Below are the code and all the weights of a small trained network. Each question names an input and a target symbol and asks about switching units off, where a switched-off unit gives its printed mean instead of its output.

import numpy as np


def w(rows, s, z=0):
    codes = np.array(rows[::2]) - 128.0
    scale = np.full(codes.shape[1], s)
    scale[-1] = z or s
    return codes * scale


def f(y):
    return np.maximum(y, 0)


def softmax(a):
    e = np.exp(a - a.max(-1, keepdims=True))
    return e / e.sum(-1, keepdims=True)


def log_softmax(a):
    a = a - a.max(-1, keepdims=True)
    return a - np.log(np.exp(a).sum(-1, keepdims=True))


def net(x, mask):
    ids = ['ΔΣΩγζθψ'.index(c) for c in x.split()]
    T = len(ids)
    res = E[ids] + P[:T]
    r = res
    for j in range(2):
        rows = slice(3 * j, 3 * j + 3)
        q, k, v = (r @ M[0][rows].T for M in (Q, K, V))
        z = softmax(np.where(np.tri(T) > 0, q @ k.T / 3**0.5, -1e9)) @ v
        o = O[0][rows]
        res = res + np.where(mask[j], z, o[:, -1]) @ o[:, :-1]
    y = f(res @ A[0][:, :-1].T + A[0][:, -1])
    res = res + np.where(mask[2:26], y, B[0][:, -1]) @ B[0][:, :-1]
    return log_softmax(res[-1] @ U[:, :-1].T + U[:, -1])


Q, K, V, O, A, B = {}, {}, {}, {}, {}, {}
E = w([
[107,28,172,170],'Δ',
[45,75,139,145],'Σ',
[118,83,131,101],'Ω',
[170,174,41,44],'γ',
[57,154,58,48],'ζ',
[20,177,21,164],'θ',
[254,70,76,130],'ψ',
],0.0091)
P = w([
[164,152,241,12],'0',
[82,170,139,236],'1',
[54,12,84,58],'2',
[163,217,124,254],'3',
[41,3,5,89],'4',
[190,223,100,239],'5',
],0.0077)
Q[0] = w([
[185,192,124,115],'h0',
[107,48,52,93],'h0',
[124,202,119,246],'h0',
[105,104,151,164],'h1',
[112,61,106,98],'h1',
[92,103,134,52],'h1',
],0.013)
K[0] = w([
[146,84,111,179],'h0',
[150,157,236,61],'h0',
[189,142,6,140],'h0',
[156,87,128,127],'h1',
[161,198,173,80],'h1',
[151,165,195,142],'h1',
],0.013)
V[0] = w([
[9,183,123,105],'h0',
[101,69,159,224],'h0',
[157,217,13,120],'h0',
[135,104,96,120],'h1',
[110,173,81,199],'h1',
[198,185,172,137],'h1',
],0.014)
O[0] = w([
[105,198,170,8,196],'h0',
[75,105,207,182,1],'h0',
[130,232,58,144,178],'h0',
[105,122,103,125,145],'h1',
[73,171,209,170,55],'h1',
[141,134,112,166,50],'h1',
],0.014,0.0053)
A[0] = w([
[120,208,87,36,108],'n0',
[92,157,51,80,147],'n1',
[117,113,58,96,98],'n2',
[132,4,93,229,98],'n3',
[51,114,116,86,182],'n4',
[98,60,221,234,173],'n5',
[185,143,52,181,58],'n6',
[141,97,58,43,164],'n7',
[166,41,175,90,106],'n8',
[179,228,176,133,43],'n9',
[177,155,176,144,51],'n10',
[69,185,114,246,161],'n11',
[83,82,243,73,163],'n12',
[96,191,147,180,93],'n13',
[62,155,254,181,111],'n14',
[166,213,142,128,2],'n15',
[201,139,111,89,126],'n16',
[198,77,58,155,110],'n17',
[130,185,125,239,143],'n18',
[174,105,120,112,143],'n19',
[99,100,195,79,171],'n20',
[215,100,80,107,122],'n21',
[65,197,173,167,56],'n22',
[168,139,69,165,61],'n23',
],0.0077,0.0047)
B[0] = w([
[154,139,171,145,252],'n0',
[160,144,142,149,222],'n1',
[149,126,162,150,186],'n2',
[131,133,182,114,183],'n3',
[150,121,144,94,170],'n4',
[231,118,181,130,153],'n5',
[56,156,167,135,179],'n6',
[152,149,129,144,233],'n7',
[94,130,103,107,174],'n8',
[64,113,117,119,165],'n9',
[136,169,175,79,128],'n10',
[125,53,73,121,163],'n11',
[90,163,180,128,169],'n12',
[110,82,99,104,153],'n13',
[166,73,134,254,145],'n14',
[31,88,141,110,163],'n15',
[155,110,110,175,181],'n16',
[95,107,129,158,192],'n17',
[189,52,6,77,156],'n18',
[103,111,102,148,160],'n19',
[95,167,97,84,162],'n20',
[105,117,129,167,195],'n21',
[98,77,105,104,154],'n22',
[84,150,163,140,166],'n23',
],0.009,0.02)
U = w([
[131,170,120,191,172],'Δ',
[165,31,64,120,209],'Σ',
[146,194,157,80,169],'Ω',
[72,95,188,200,3],'γ',
[138,77,186,111,138],'ζ',
[255,117,152,119,30],'θ',
[10,113,136,59,123],'ψ',
],0.0081,0.0051)

Each question gives the input, a string of symbols that net reads in full, and the target symbol t.
The units are the heads (3 rows each of Q, K, V and O) and the neurons (one row each of A and B). Each row of codes is followed by its name. A weight is (code - 128) times the scale printed after its matrix; where a second scale follows, it is the last column's (O, A, B and U).
mask holds one flag per unit, heads first, then neurons. A switched-off unit (its flag False) gives its mean, the last column of its rows in O or B, instead of its output. The means were averaged over made-up inputs and are rounded, as every weight is.
A unit's drop is (log p(t) with every unit on - log p(t) with that unit switched off) / (log p(t) with every unit on - log p(t) with every unit switched off).
most important unit: the unit with the biggest drop
k most important neurons: the k neurons with the biggest drops, biggest first
which heads matter: for each layer, one digit per head in row order, 1 if its drop is at least 0.15 and else 0, layers parted by /
drop of u: that unit's drop, to one decimal
input Δ Ω γ Σ Σ, target ζ: which heads matter -> 10
input Ω γ θ, target Σ: which heads matter -> 11
input Σ Ω Ω θ, target ψ: which heads matter -> 10
input ψ Δ ζ Σ Ω, target γ: which heads matter -> 10
input ζ θ Δ ζ Δ, target θ: which heads matter -> 10
input θ Ω Ω θ Ω Δ, target ψ: most important neuron -> (n7)
input Ω θ Σ, target Σ: which heads matter -> 11
input ζ θ γ γ ψ Σ, target Σ: which heads matter -> 10
input Σ Δ Ω θ Ω, target ψ: which heads matter -> 10
input ψ θ γ Δ ψ, target γ: which heads matter -> 10
input Σ θ Σ θ γ Σ, target ψ: which heads matter -> 11
input θ ζ ψ Σ ζ Δ, target Ω: which heads matter -> 11
input γ ψ Δ Δ, target Σ: 3 most important neurons -> (n18; n11; n0)
input ζ Σ θ γ, target ψ: most important unit -> h1
input θ γ Ω γ θ ζ, target ψ: 3 most important neurons -> (n15; n9; n22)
input Δ ψ γ γ ζ, target ζ: 2 most important neurons -> (n5; n3)
input Σ Δ γ, target ψ: 3 most important neurons -> (n12; n8; n20)
input Δ θ γ, target ζ: 3 most important neurons -> (n5; n3; n12)
input γ γ Σ Ω θ, target Δ: drop of h0 -> 0.3
input Ω Δ ζ Ω, target Ω: most important unit -> h0
input Σ θ Ω ζ, target ψ: drop of h1 -> 0.6
input Δ Σ Δ ψ θ, target ζ: drop of h0 -> 1.0
